Here is a tiny trained network, its code and every weight. The questions are about switching its units off for an input and a class, where a switched-off unit gives its printed mean instead of its output.

import numpy as np


def w(rows, s, z=0):
    codes = np.array(rows[::2]) - 128.0
    scale = np.full(codes.shape[1], s)
    scale[-1] = z or s
    return codes * scale


def f(y):
    return y / 2 * (1 + np.tanh(0.7978845608 * (y + 0.044715 * y**3)))


def log_softmax(a):
    a = a - a.max(-1, keepdims=True)
    return a - np.log(np.exp(a).sum(-1, keepdims=True))


def net(x, mask):
    res = np.array(x, float).reshape(1, 7) / 4 @ E
    y = f(res @ A[0][:, :-1].T + A[0][:, -1])
    res = res + np.where(mask, y, B[0][:, -1]) @ B[0][:, :-1]
    return log_softmax(res[-1] @ U[:, :-1].T + U[:, -1])


A, B = {}, {}
E = w([
[128,130,128,127,129,127,128,128,125],'x0',
[128,125,126,126,127,129,128,129,129],'x1',
[38,131,151,114,112,130,59,147,103],'x2',
[128,128,128,128,129,130,129,125,125],'x3',
[129,125,10,130,213,142,94,124,134],'x4',
[204,148,150,122,85,156,56,150,130],'x5',
[128,130,128,125,129,128,128,128,125],'x6',
],0.013)
A[0] = w([
[119,117,141,129,104,127,85,120,142,116],'neuron 1',
[117,124,202,138,63,112,210,143,144,155],'neuron 2',
[243,137,129,123,119,134,22,142,118,47],'neuron 3',
[22,117,136,111,132,124,47,140,133,137],'neuron 4',
[226,117,139,127,122,145,186,110,125,58],'neuron 5',
[119,147,138,133,105,132,110,132,127,114],'neuron 6',
[129,130,58,142,168,136,43,127,126,7],'neuron 7',
[160,138,214,120,71,146,27,136,126,111],'neuron 8',
[68,129,191,119,81,121,86,140,97,107],'neuron 9',
[106,140,126,148,146,131,118,152,115,131],'neuron 10',
[192,129,141,127,123,118,145,140,141,156],'neuron 11',
[21,124,149,127,150,113,212,118,124,50],'neuron 12',
[7,130,123,124,123,128,42,143,113,30],'neuron 13',
[99,133,68,140,196,112,220,108,118,153],'neuron 14',
[176,132,113,123,131,130,102,132,129,73],'neuron 15',
[124,121,145,134,102,115,96,129,136,130],'neuron 16',
[125,135,228,129,87,122,230,121,113,65],'neuron 17',
[130,111,106,111,147,119,164,131,107,114],'neuron 18',
[78,115,100,125,139,135,130,115,125,78],'neuron 19',
[170,118,77,121,151,152,154,127,161,96],'neuron 20',
],0.017,0.015)
B[0] = w([
[120,129,144,131,132,120,132,183,126,150],'neuron 1',
[138,130,101,129,75,154,125,38,131,243],'neuron 2',
[120,122,90,125,147,166,125,1,138,205],'neuron 3',
[149,141,135,133,59,132,152,65,125,226],'neuron 4',
[136,136,158,132,41,106,143,115,122,182],'neuron 5',
[133,110,124,121,120,99,110,163,123,142],'neuron 6',
[138,143,175,135,16,103,159,75,117,172],'neuron 7',
[130,135,161,132,105,90,150,232,121,235],'neuron 8',
[133,127,150,129,149,101,126,228,125,209],'neuron 9',
[139,118,132,134,133,122,147,103,144,144],'neuron 10',
[107,128,129,128,100,133,129,67,123,185],'neuron 11',
[144,142,162,134,7,110,156,90,121,205],'neuron 12',
[110,113,84,119,188,168,101,34,137,202],'neuron 13',
[119,112,114,121,223,136,100,174,135,252],'neuron 14',
[124,112,117,124,147,136,110,83,128,143],'neuron 15',
[129,128,151,134,128,115,131,176,131,154],'neuron 16',
[118,123,94,123,202,158,113,55,134,221],'neuron 17',
[122,137,124,129,162,134,108,165,115,154],'neuron 18',
[128,125,114,126,164,139,110,129,129,153],'neuron 19',
[112,122,129,124,187,126,125,169,132,179],'neuron 20',
],0.026,0.019)
U = w([
[98,108,69,123,186,180,102,89,137,223],'0',
[146,157,160,145,68,126,159,121,113,132],'1',
[115,125,154,134,187,102,112,252,116,1],'2',
],0.012,0.0027)

Each question gives the input, the list of numbers given to net, and the class t.
The units are the neurons (one row each of A and B). Each row of codes is followed by its name. A weight is (code - 128) times the scale printed after its matrix; where a second scale follows, it is the last column's (A, B and U).
mask holds one flag per neuron, in row order. A switched-off neuron (its flag False) gives its mean, the last column of its row in B, instead of its output. The means were averaged over made-up inputs and are rounded, as every weight is.
A unit's drop is (log p(t) with every unit on - log p(t) with that unit switched off) / (log p(t) with every unit on - log p(t) with every unit switched off).
The circuit of an input: a set's keep is (log p(t) with only the set's units on - log p(t) with every unit switched off) / (log p(t) with every unit on - log p(t) with every unit switched off). Starting from the 12 units with the biggest drops (on a tie, the unit counted first), units are removed one at a time, each time the one whose removal leaves the highest keep (on an exact tie, the one counted first), for as long as the keep stays at least 0.8.
circuit, biggest first: the units of the circuit, biggest drop first
unit that matters most: the unit with the biggest drop
k most important neurons: the k neurons with the biggest drops, biggest first
drop of u: that unit's drop, to one decimal
input [2,0,6,0,-6,2,-6], class 2: unit that matters most => neuron 9
input [-5,8,-4,-1,-6,0,-7], class 0: 2 most important neurons => (neuron 17; neuron 12)
input [1,1,0,5,-8,-3,0], class 0: 2 most important neurons => (neuron 17; neuron 4)
input [3,8,8,-5,-1,-5,4], class 1: 2 most important neurons => (neuron 12; neuron 4)
input [5,7,3,7,-3,-8,6], class 1: 2 most important neurons => (neuron 12; neuron 3)
input [-4,-7,1,-4,-4,-7,-7], class 1: 3 most important neurons => (neuron 12; neuron 13; neuron 3)
input [4,-5,0,8,-4,-1,-2], class 0: 4 most important neurons => (neuron 17; neuron 12; neuron 4; neuron 5)
input [2,-4,-3,4,5,-1,5], class 2: 2 most important neurons => (neuron 3; neuron 2)
input [4,-1,2,-5,8,1,-7], class 1: 4 most important neurons => (neuron 7; neuron 17; neuron 3; neuron 4)
input [-7,-3,4,6,-4,-4,5], class 1: 2 most important neurons => (neuron 12; neuron 14)
input [4,7,-7,-6,0,4,-6], class 1: 2 most important neurons => (neuron 5; neuron 14)
input [2,4,8,2,-3,6,5], class 2: 2 most important neurons => (neuron 9; neuron 8)
input [-8,-8,-2,7,-8,-8,3], class 0: drop of neuron 17 => 9.4
input [-8,7,2,3,-4,8,2], class 2: circuit, biggest first => (neuron 8)
input [-1,3,-2,1,-8,-1,0], class 0: drop of neuron 4 => 0.1
input [-3,2,2,2,-7,7,0], class 2: drop of neuron 8 => 1.1
